Below is a small trained network, with its code and all its weights. Each question gives an input and a target symbol and asks what happens when units are switched off, that is, made to give their printed mean instead of their output.

import numpy as np


def w(rows, s, z=0):
    codes = np.array(rows[::2]) - 128.0
    scale = np.full(codes.shape[1], s)
    scale[-1] = z or s
    return codes * scale


def f(y):
    return np.maximum(y, 0)


def softmax(a):
    e = np.exp(a - a.max(-1, keepdims=True))
    return e / e.sum(-1, keepdims=True)


def log_softmax(a):
    a = a - a.max(-1, keepdims=True)
    return a - np.log(np.exp(a).sum(-1, keepdims=True))


def net(x, mask):
    ids = ['ΔΠΨαβγεζηθλμστφ'.index(c) for c in x.split()]
    T = len(ids)
    res = E[ids] + P[:T]
    u = 0
    for l in range(3):
        q, k, v = (res @ M[l].T for M in (Q, K, V))
        z = softmax(np.where(np.tri(T) > 0, q @ k.T / 2**0.5, -1e9)) @ v
        res = res + np.where(mask[u], z, O[l][:, -1]) @ O[l][:, :-1]
        u += 1
        y = f(res @ A[l][:, :-1].T + A[l][:, -1])
        res = res + np.where(mask[u : u + 4], y, B[l][:, -1]) @ B[l][:, :-1]
        u += 4
    return log_softmax(res[-1] @ U[:, :-1].T + U[:, -1])


Q, K, V, O, A, B = {}, {}, {}, {}, {}, {}
E = w([
[23,151,117,181,147,176,131,176,116,82,138,111],'Δ',
[69,140,52,141,137,202,105,138,134,67,163,131],'Π',
[64,147,21,138,50,176,68,153,179,161,150,124],'Ψ',
[19,148,90,155,68,128,114,191,145,87,89,121],'α',
[76,137,156,135,219,71,77,86,134,225,99,206],'β',
[105,166,101,156,121,223,66,141,144,161,180,159],'γ',
[90,161,114,156,172,13,105,84,153,167,184,237],'ε',
[100,109,124,64,234,112,48,19,84,212,116,170],'ζ',
[57,182,107,186,90,180,76,197,172,181,107,120],'η',
[149,180,87,72,81,245,65,120,136,149,139,155],'θ',
[102,148,72,84,202,60,69,34,115,215,115,173],'λ',
[73,137,126,105,116,201,85,146,160,49,99,152],'μ',
[11,110,96,115,119,180,72,185,150,105,51,85],'σ',
[152,141,172,92,205,98,69,64,121,180,127,247],'τ',
[79,138,147,64,106,198,84,151,149,146,2,112],'φ',
],0.0087)
P = w([
[139,139,153,184,112,161,86,137,161,89,116,84],'0',
[40,112,164,65,83,177,123,147,175,130,171,141],'1',
[123,176,69,156,151,152,117,155,97,104,56,207],'2',
[23,122,184,62,103,148,130,114,153,151,180,152],'3',
[122,173,135,174,156,108,93,95,136,114,73,174],'4',
[158,56,68,82,234,58,126,141,251,119,117,150],'5',
[103,179,123,156,166,85,107,81,106,123,64,215],'6',
],0.012)
Q[0] = w([
[48,209,178,153,60,191,90,64,60,140,132,202],'L0H0',
[118,37,213,47,87,118,198,138,127,181,253,50],'L0H0',
],0.045)
K[0] = w([
[172,92,219,180,137,54,114,49,146,140,183,66],'L0H0',
[139,115,129,178,36,227,115,186,167,36,148,3],'L0H0',
],0.04)
V[0] = w([
[114,103,95,90,135,138,118,48,92,8,143,115],'L0H0',
[166,95,242,138,211,188,157,160,112,84,141,193],'L0H0',
],0.017)
O[0] = w([
[128,218,140,36,168,69,82,250,119,111,152,112,87],'L0H0',
[147,181,138,94,173,157,254,145,234,177,127,147,3],'L0H0',
],0.0067,0.0031)
A[0] = w([
[207,118,168,130,53,66,244,130,2,151,155,86,56],'L0N0',
[204,114,153,105,86,98,253,136,41,131,154,77,9],'L0N1',
[195,112,151,82,95,81,186,146,29,107,172,64,61],'L0N2',
[206,104,143,116,84,79,232,141,42,131,150,85,2],'L0N3',
],0.051,0.0036)
B[0] = w([
[111,251,111,104,46,122,122,131,145,67,163,5,128],'L0N0',
[96,101,145,93,89,115,89,133,120,170,93,114,128],'L0N1',
[100,134,237,130,136,144,84,71,95,198,172,150,128],'L0N2',
[83,174,80,58,72,151,119,103,96,150,118,184,128],'L0N3',
],0.026)
Q[1] = w([
[156,135,3,155,207,117,137,176,150,69,4,134],'L1H0',
[183,97,89,83,123,114,170,151,126,87,90,138],'L1H0',
],0.054)
K[1] = w([
[124,171,45,114,158,131,148,164,56,134,91,254],'L1H0',
[48,121,94,77,108,144,109,174,103,84,95,145],'L1H0',
],0.063)
V[1] = w([
[40,153,87,167,250,185,135,132,53,226,190,50],'L1H0',
[124,125,121,123,113,122,144,144,127,111,95,109],'L1H0',
],0.011)
O[1] = w([
[175,87,246,175,254,226,129,162,65,89,186,204,251],'L1H0',
[120,143,126,118,115,104,135,107,155,127,132,109,71],'L1H0',
],0.0051,0.0027)
A[1] = w([
[200,110,153,100,112,114,230,111,56,142,206,17,3],'L1N0',
[175,133,106,143,110,143,136,134,117,124,170,93,61],'L1N1',
[225,135,165,108,61,82,217,141,51,136,148,82,48],'L1N2',
[207,118,141,96,89,123,255,95,40,112,147,45,49],'L1N3',
],0.045,0.005)
B[1] = w([
[159,115,143,163,181,86,173,109,108,115,33,106,128],'L1N0',
[150,83,140,157,171,170,142,179,101,191,184,110,254],'L1N1',
[131,215,56,128,144,71,81,212,174,89,114,155,128],'L1N2',
[106,187,170,171,61,144,99,4,114,103,153,64,128],'L1N3',
],0.014,0.00042)
Q[2] = w([
[46,117,227,85,38,137,145,113,109,158,205,94],'L2H0',
[184,2,127,69,126,82,148,153,150,144,229,19],'L2H0',
],0.05)
K[2] = w([
[176,98,185,150,110,138,124,123,155,106,176,3],'L2H0',
[122,135,86,136,69,218,155,206,126,87,105,110],'L2H0',
],0.055)
V[2] = w([
[172,163,95,173,81,100,131,121,153,96,254,190],'L2H0',
[27,99,147,216,141,50,191,189,138,78,126,118],'L2H0',
],0.025)
O[2] = w([
[209,206,1,109,116,154,133,99,170,93,164,152,71],'L2H0',
[121,152,50,173,190,129,151,207,130,200,30,129,2],'L2H0',
],0.0077,0.00061)
A[2] = w([
[93,38,146,31,139,145,254,180,174,202,171,129,3],'L2N0',
[242,195,139,238,86,126,207,143,44,103,40,90,44],'L2N1',
[126,65,163,56,85,82,189,145,120,126,179,92,24],'L2N2',
[193,114,133,245,82,113,95,107,14,113,62,124,25],'L2N3',
],0.015,0.0077)
B[2] = w([
[175,144,126,147,102,123,151,95,81,95,214,33,202],'L2N0',
[97,125,254,185,72,27,145,119,135,99,190,145,206],'L2N1',
[205,156,80,153,81,109,137,184,150,182,21,213,197],'L2N2',
[164,143,34,80,124,144,178,134,162,72,83,51,254],'L2N3',
],0.0098,0.0096)
U = w([
[192,209,126,187,207,169,114,181,40,116,123,122,128],'Δ',
[91,181,182,2,172,108,112,222,231,124,151,125,199],'Π',
[119,164,114,139,127,122,20,71,59,45,103,94,140],'Ψ',
[92,114,98,145,142,116,91,173,115,162,86,108,117],'α',
[153,99,128,223,127,206,128,74,93,122,195,133,141],'β',
[100,119,192,34,137,170,227,103,248,112,184,165,228],'γ',
[151,150,27,114,125,166,169,118,157,155,129,133,60],'ε',
[220,163,160,145,119,164,126,149,68,100,138,151,82],'ζ',
[71,44,128,216,134,200,192,44,155,140,68,167,195],'η',
[141,171,111,177,94,93,128,91,151,97,114,174,96],'θ',
[94,74,188,141,119,134,28,153,103,115,125,190,207],'λ',
[111,155,133,39,102,46,178,193,150,127,175,69,95],'μ',
[86,117,178,186,152,104,96,164,82,113,149,101,110],'σ',
[183,138,114,134,78,144,227,83,184,120,125,98,2],'τ',
[151,125,144,169,83,120,126,100,97,163,79,86,63],'φ',
],0.008,0.0067)

Each question gives the input, a string of symbols that net reads in full, and the target symbol t.
The units are the heads (2 rows each of Q, K, V and O) and the neurons (one row each of A and B). Each row of codes is followed by its name. A weight is (code - 128) times the scale printed after its matrix; where a second scale follows, it is the last column's (O, A, B and U).
mask holds one flag per unit, layer by layer, with each layer's heads first. A switched-off unit (its flag False) gives its mean, the last column of its rows in O or B, instead of its output. The means were averaged over made-up inputs and are rounded, as every weight is.
A unit's drop is (log p(t) with every unit on - log p(t) with that unit switched off) / (log p(t) with every unit on - log p(t) with every unit switched off).
The circuit of an input: a set's keep is (log p(t) with only the set's units on - log p(t) with every unit switched off) / (log p(t) with every unit on - log p(t) with every unit switched off). Starting from the 12 units with the biggest drops (on a tie, the unit counted first), units are removed one at a time, each time the one whose removal leaves the highest keep (on an exact tie, the one counted first), for as long as the keep stays at least 0.8.
units of the circuit, in order: the units of the circuit, biggest drop first
unit that matters most: the unit with the biggest drop
k most important neurons: the k neurons with the biggest drops, biggest first
k most important neurons of layer l: the k neurons of layer l with the biggest drops, biggest first
drop when u is switched off: that unit's drop, to one decimal
input Δ γ ε β, target Δ: unit that matters most => L2H0
input σ γ ζ ε, target σ: units of the circuit, in order => [L2H0, L2N0]
input σ η Δ φ, target σ: 2 most important neurons => [L2N0, L2N3]
input ζ β γ, target η: units of the circuit, in order => [L0H0, L2H0]
input Π ε ζ τ λ γ, target ζ: 2 most important neurons => [L2N2, L2N0]
input φ γ α, target μ: units of the circuit, in order => [L2N3, L2N1, L2H0]
input ζ β β λ, target ζ: 2 most important neurons => [L2N2, L2N0]
input Δ μ β μ, target Δ: units of the circuit, in order => [L2H0, L2N0, L0H0]
input γ λ Ψ Δ, target γ: units of the circuit, in order => [L2H0, L0H0]
input ε α τ λ Π Π, target τ: units of the circuit, in order => [L0H0, L2N0]
input σ Π φ, target φ: units of the circuit, in order => [L2H0, L2N2, L2N0, L2N3]
input φ μ Ψ, target ε: 3 most important neurons => [L2N3, L2N1, L2N0]
input λ λ α, target Ψ: units of the circuit, in order => [L0H0, L2H0, L2N3]
input ε τ β α, target ε: units of the circuit, in order => [L2H0]
input θ Δ ζ Ψ α, target λ: units of the circuit, in order => [L2H0, L0H0, L2N3]
input Π μ Π λ η, target Ψ: 2 most important neurons => [L2N3, L2N2]
input ε α μ Δ ζ ε, target μ: units of the circuit, in order => [L2N0, L0H0]
input λ λ λ τ σ λ Δ, target Ψ: units of the circuit, in order => [L0H0, L2N3, L2H0]
input τ σ μ ε, target τ: 2 most important neurons of layer 2 => [L2N0, L2N2]
input ζ Ψ ε ε λ Π γ, target Ψ: unit that matters most => L0H0
input τ β Δ, target η: drop when L0H0 is switched off => 0.5
input λ μ ε, target θ: drop when L2H0 is switched off => 1.4
input Ψ Π α Π, target Ψ: drop when L0H0 is switched off => 0.9
